Look-ups in named tables: a row name and a column name give one cell, copied from the table.

Table puf
|  | malok | depeg | fisi | vek | feba | dus | zef |
|---|---|---|---|---|---|---|---|
| tuvan | 97 | 72 | 172 | 90 | 149 | 149 | 75 |
| tagoru | 126 | 148 | 34 | 121 | 66 | 54 | 135 |
| ful | 96 | 129 | 44 | 122 | 57 | 72 | 140 |
| nogome | 173 | 119 | 157 | 91 | 177 | 112 | 63 |
| guf | 172 | 112 | 176 | 89 | 189 | 126 | 58 |
| zup | 122 | 85 | 172 | 90 | 161 | 140 | 70 |
| mig | 196 | 197 | 24 | 132 | 92 | 29 | 137 |
| soz | 172 | 125 | 137 | 93 | 162 | 99 | 70 |
| remo | 37 | 51 | 152 | 100 | 103 | 161 | 104 |
| leseru | 102 | 133 | 42 | 122 | 58 | 69 | 139 |

What is the dus of ful in puf?
72
What is the fisi of mig in puf?
24
What is the dus of soz in puf?
99
What is the depeg of tagoru in puf?
148
What is the feba of leseru in puf?
58
What is the zef of guf in puf?
58

vem:
cols = lazube, dolagon, buziram, vagofu, vuf, tig, novipo, begi
zibuniz: [126, 113, 80, 150, 155, 170, 122, 146]
guk: [179, 39, 85, 171, 102, 124, 123, 159]
rikirem: [131, 66, 118, 168, 178, 161, 112, 72]
rif: [112, 73, 85, 163, 185, 175, 93, 107]
vip: [25, 209, 161, 197, 185, 53, 160, 66]
fuv: [120, 74, 145, 182, 177, 99, 124, 146]
zugumiv: [148, 182, 169, 67, 103, 184, 167, 122]
mekep: [111, 56, 95, 177, 162, 59, 103, 165]
dez: [227, 85, 81, 141, 99, 126, 200, 195]
rebab: [51, 15, 74, 117, 103, 117, 123, 166]
lag: [130, 92, 187, 137, 121, 114, 152, 148]

What is the lazube of zibuniz in vem?
126
What is the dolagon of zugumiv in vem?
182
What is the vuf of rif in vem?
185
What is the vuf of guk in vem?
102
What is the dolagon of fuv in vem?
74
What is the dolagon of vip in vem?
209
What is the vagofu of zugumiv in vem?
67
What is the lazube of guk in vem?
179
What is the tig of zibuniz in vem?
170
What is the novipo of zibuniz in vem?
122
What is the dolagon of rebab in vem?
15
What is the tig of rif in vem?
175
What is the vuf of mekep in vem?
162
What is the novipo of zugumiv in vem?
167
What is the vuf of zibuniz in vem?
155
What is the begi of mekep in vem?
165
What is the buziram of zibuniz in vem?
80
What is the dolagon of rif in vem?
73
What is the lazube of zugumiv in vem?
148
What is the vuf of rikirem in vem?
178

dif:
cols = luz, lat, lubibo, begef, zagasi, luzusub, nav
sekire: [888, 117, 68, 209, 84, 10, 101]
nofa: [391, 117, 68, 225, 86, 10, 657]
kad: [474, 117, 68, 52, 84, 10, 132]
mafufak: [464, 76, 68, 225, 84, 10, -114]
bemikin: [190, 269, 68, 236, 84, 10, -939]
bosud: [451, 226, 68, 95, 84, 10, -114]
nesofun: [-76, 117, 68, 225, 84, -25, -23]
guk: [464, 271, 68, 225, 84, 10, -319]
fidek: [464, 117, 68, 303, 84, 10, -337]
telo: [464, 29, 68, -88, 84, 10, -114]
nelis: [311, 115, 68, 225, 171, 10, 491]
gedoda: [502, 98, 68, 225, 84, 10, -369]
keb: [464, 149, 68, 225, 84, 10, -657]
rak: [464, 117, 68, 558, 84, 10, -476]

mafufak, lubibo -> 68
telo, luz -> 464
guk, lat -> 271
fidek, lat -> 117
fidek, luz -> 464
mafufak, nav -> -114
rak, luzusub -> 10
nelis, begef -> 225
bosud, nav -> -114
rak, begef -> 558
mafufak, lat -> 76
keb, luz -> 464
nelis, lat -> 115
nelis, lubibo -> 68
guk, luzusub -> 10

sof:
         tutova  feb  megu  mov  voz  takufor  dezo
gurunir      36   53    48   38   39       30    44
rof          32   72    44   38   45       36    43
mek          47   83    43   37   44       44    47
baverug      51   21    37   47   30       31    51
fekovad      39   48    55   26   47       49    25

tutova of rof is 32
feb of gurunir is 53
takufor of fekovad is 49
voz of baverug is 30
megu of baverug is 37
tutova of baverug is 51
takufor of baverug is 31
mov of gurunir is 38
voz of gurunir is 39
tutova of gurunir is 36
dezo of baverug is 51
tutova of mek is 47
feb of baverug is 21
takufor of mek is 44
Which row has the largest megu? fekovad

kem:
|  | mus | tafuloz |
|---|---|---|
| fav | 158 | 43 |
| semonuz | 50 | 48 |
| zenif | 203 | 189 |
| nud | 68 | 170 |
| memiso | 61 | 156 |
| mube | 66 | 24 |
| tinibat | 124 | 22 |
| tadomo | 45 | 101 |

What is the tafuloz of memiso in kem? 156
What is the tafuloz of fav in kem? 43
What is the tafuloz of mube in kem? 24
What is the mus of tinibat in kem? 124
What is the mus of zenif in kem? 203
What is the tafuloz of tadomo in kem? 101
What is the tafuloz of semonuz in kem? 48
What is the tafuloz of nud in kem? 170
What is the tafuloz of tinibat in kem? 22
What is the mus of fav in kem? 158
What is the tafuloz of zenif in kem? 189
What is the mus of semonuz in kem? 50
Which row has the largest mus? zenif

